Here is a tiny trained network, its code and every weight. The questions are about switching its units off for an input and a class, where a switched-off unit gives its printed mean instead of its output.

import numpy as np


def w(rows, s, z=0):
    codes = np.array(rows[::2]) - 128.0
    scale = np.full(codes.shape[1], s)
    scale[-1] = z or s
    return codes * scale


def norm(h):
    return h / np.sqrt((h * h).mean(-1, keepdims=True) + 1e-5)


def f(y):
    return y / 2 * (1 + np.tanh(0.7978845608 * (y + 0.044715 * y**3)))


def log_softmax(a):
    a = a - a.max(-1, keepdims=True)
    return a - np.log(np.exp(a).sum(-1, keepdims=True))


def net(x, mask):
    res = np.array(x, float).reshape(1, 6) / 4 @ E
    u = 0
    for l in range(4):
        y = f(norm(res) @ A[l][:, :-1].T + A[l][:, -1])
        res = res + np.where(mask[u : u + 8], y, B[l][:, -1]) @ B[l][:, :-1]
        u += 8
    return log_softmax(norm(res)[-1] @ U[:, :-1].T + U[:, -1])


A, B = {}, {}
E = w([
[211,8,246,244,52],'x0',
[46,29,177,192,117],'x1',
[29,163,177,255,139],'x2',
[28,208,129,7,130],'x3',
[50,66,116,207,255],'x4',
[153,168,35,170,243],'x5',
],0.0054)
A[0] = w([
[209,171,81,63,135,225],'0.n0',
[171,61,211,174,62,125],'0.n1',
[111,90,105,169,250,174],'0.n2',
[137,105,140,110,57,18],'0.n3',
[53,176,150,155,147,109],'0.n4',
[119,81,171,159,109,148],'0.n5',
[156,165,135,209,170,3],'0.n6',
[178,77,80,139,168,182],'0.n7',
],0.024,0.0028)
B[0] = w([
[153,157,165,94,51,227],'0.n0',
[88,94,156,253,159,251],'0.n1',
[159,129,24,122,156,229],'0.n2',
[126,95,69,121,89,171],'0.n3',
[58,130,124,77,154,186],'0.n4',
[124,134,145,164,187,193],'0.n5',
[131,224,119,122,76,180],'0.n6',
[126,200,115,171,154,186],'0.n7',
],0.036,0.016)
A[1] = w([
[107,103,17,137,115,121],'1.n0',
[158,139,104,105,164,5],'1.n1',
[202,120,119,84,182,188],'1.n2',
[128,48,68,142,88,167],'1.n3',
[44,113,177,160,185,95],'1.n4',
[121,127,219,5,77,139],'1.n5',
[38,94,75,58,126,152],'1.n6',
[74,95,124,160,75,74],'1.n7',
],0.02,0.0019)
B[1] = w([
[153,130,126,42,168,215],'1.n0',
[142,117,86,110,107,147],'1.n1',
[131,52,96,95,92,143],'1.n2',
[175,112,121,88,144,153],'1.n3',
[226,159,165,126,173,233],'1.n4',
[97,182,250,99,47,246],'1.n5',
[98,89,209,91,139,207],'1.n6',
[190,155,101,145,111,171],'1.n7',
],0.026,0.011)
A[2] = w([
[169,64,155,105,115,68],'2.n0',
[120,31,149,175,63,51],'2.n1',
[250,109,73,70,105,49],'2.n2',
[118,52,97,203,97,67],'2.n3',
[136,59,153,155,94,4],'2.n4',
[127,90,107,124,128,25],'2.n5',
[137,149,210,55,48,123],'2.n6',
[121,87,136,46,137,195],'2.n7',
],0.017,0.0035)
B[2] = w([
[190,178,131,78,166,128],'2.n0',
[161,202,21,124,115,149],'2.n1',
[219,192,86,187,102,172],'2.n2',
[89,156,52,168,181,171],'2.n3',
[150,166,36,104,132,134],'2.n4',
[132,134,178,125,147,120],'2.n5',
[156,122,218,176,2,253],'2.n6',
[144,92,239,140,156,176],'2.n7',
],0.019,0.012)
A[3] = w([
[82,41,70,107,113,131],'3.n0',
[133,5,115,146,77,93],'3.n1',
[120,102,125,114,155,112],'3.n2',
[97,88,105,102,116,32],'3.n3',
[185,90,157,131,102,175],'3.n4',
[113,141,121,128,125,38],'3.n5',
[227,93,185,99,142,193],'3.n6',
[163,222,98,143,133,253],'3.n7',
],0.024,0.0021)
B[3] = w([
[136,69,204,34,251,138],'3.n0',
[75,145,10,124,127,130],'3.n1',
[68,94,119,130,112,136],'3.n2',
[111,109,154,109,178,128],'3.n3',
[172,141,132,151,71,164],'3.n4',
[53,132,88,138,82,125],'3.n5',
[238,121,187,111,123,175],'3.n6',
[165,53,136,92,35,246],'3.n7',
],0.023,0.013)
U = w([
[148,101,135,150,87,1],'0',
[119,118,128,254,210,200],'1',
[163,59,140,107,148,82],'2',
[120,151,221,103,70,175],'3',
[164,184,44,106,146,156],'4',
[92,101,130,67,212,96],'5',
],0.017,0.005)

Each question gives the input, the list of numbers given to net, and the class t.
The units are the neurons (one row each of A and B). Each row of codes is followed by its name. A weight is (code - 128) times the scale printed after its matrix; where a second scale follows, it is the last column's (A, B and U).
mask holds one flag per neuron, layer by layer. A switched-off neuron (its flag False) gives its mean, the last column of its row in B, instead of its output. The means were averaged over made-up inputs and are rounded, as every weight is.
A unit's drop is (log p(t) with every unit on - log p(t) with that unit switched off) / (log p(t) with every unit on - log p(t) with every unit switched off).
The circuit of an input: a set's keep is (log p(t) with only the set's units on - log p(t) with every unit switched off) / (log p(t) with every unit on - log p(t) with every unit switched off). Starting from the 12 units with the biggest drops (on a tie, the unit counted first), units are removed one at a time, each time the one whose removal leaves the highest keep (on an exact tie, the one counted first), for as long as the keep stays at least 0.8.
units of the circuit, in order: the units of the circuit, biggest drop first
unit that matters most: the unit with the biggest drop
top k neurons: the k neurons with the biggest drops, biggest first
top k neurons in layer l: the k neurons of layer l with the biggest drops, biggest first
drop when u is switched off: that unit's drop, to one decimal
input [-7,0,7,-6,6,3], class 4: units of the circuit, in order : [0.n2]
input [-1,0,8,0,1,0], class 5: top 2 neurons in layer 0 : [0.n4, 0.n0]
input [-8,2,-7,1,8,4], class 4: top 3 neurons : [0.n2, 2.n2, 0.n7]
input [-1,6,3,4,-3,-2], class 2: units of the circuit, in order : [1.n5, 0.n6, 0.n1]
input [2,-3,2,3,-4,-3], class 4: top 2 neurons : [0.n3, 1.n5]
input [-8,5,7,-8,-2,-6], class 1: top 2 neurons in layer 1 : [1.n5, 1.n0]
input [3,-6,-8,1,7,4], class 4: top 2 neurons : [0.n2, 0.n7]
input [-2,3,-3,-5,-7,-4], class 4: top 2 neurons in layer 0 : [0.n3, 0.n7]
input [-3,-4,8,3,8,3], class 5: top 2 neurons : [0.n4, 1.n6]
input [-3,1,-7,4,5,2], class 4: top 3 neurons : [0.n2, 1.n5, 0.n4]
input [2,-4,7,-8,-8,3], class 1: top 2 neurons in layer 0 : [0.n1, 0.n0]
input [1,3,5,-3,-1,-8], class 1: drop when 0.n4 is switched off : 0.0
input [3,3,4,-2,-8,-5], class 1: drop when 0.n1 is switched off : 0.2
input [2,2,0,-3,-5,-5], class 1: drop when 0.n1 is switched off : 0.4
input [-7,0,7,8,3,1], class 5: unit that matters most : 0.n0
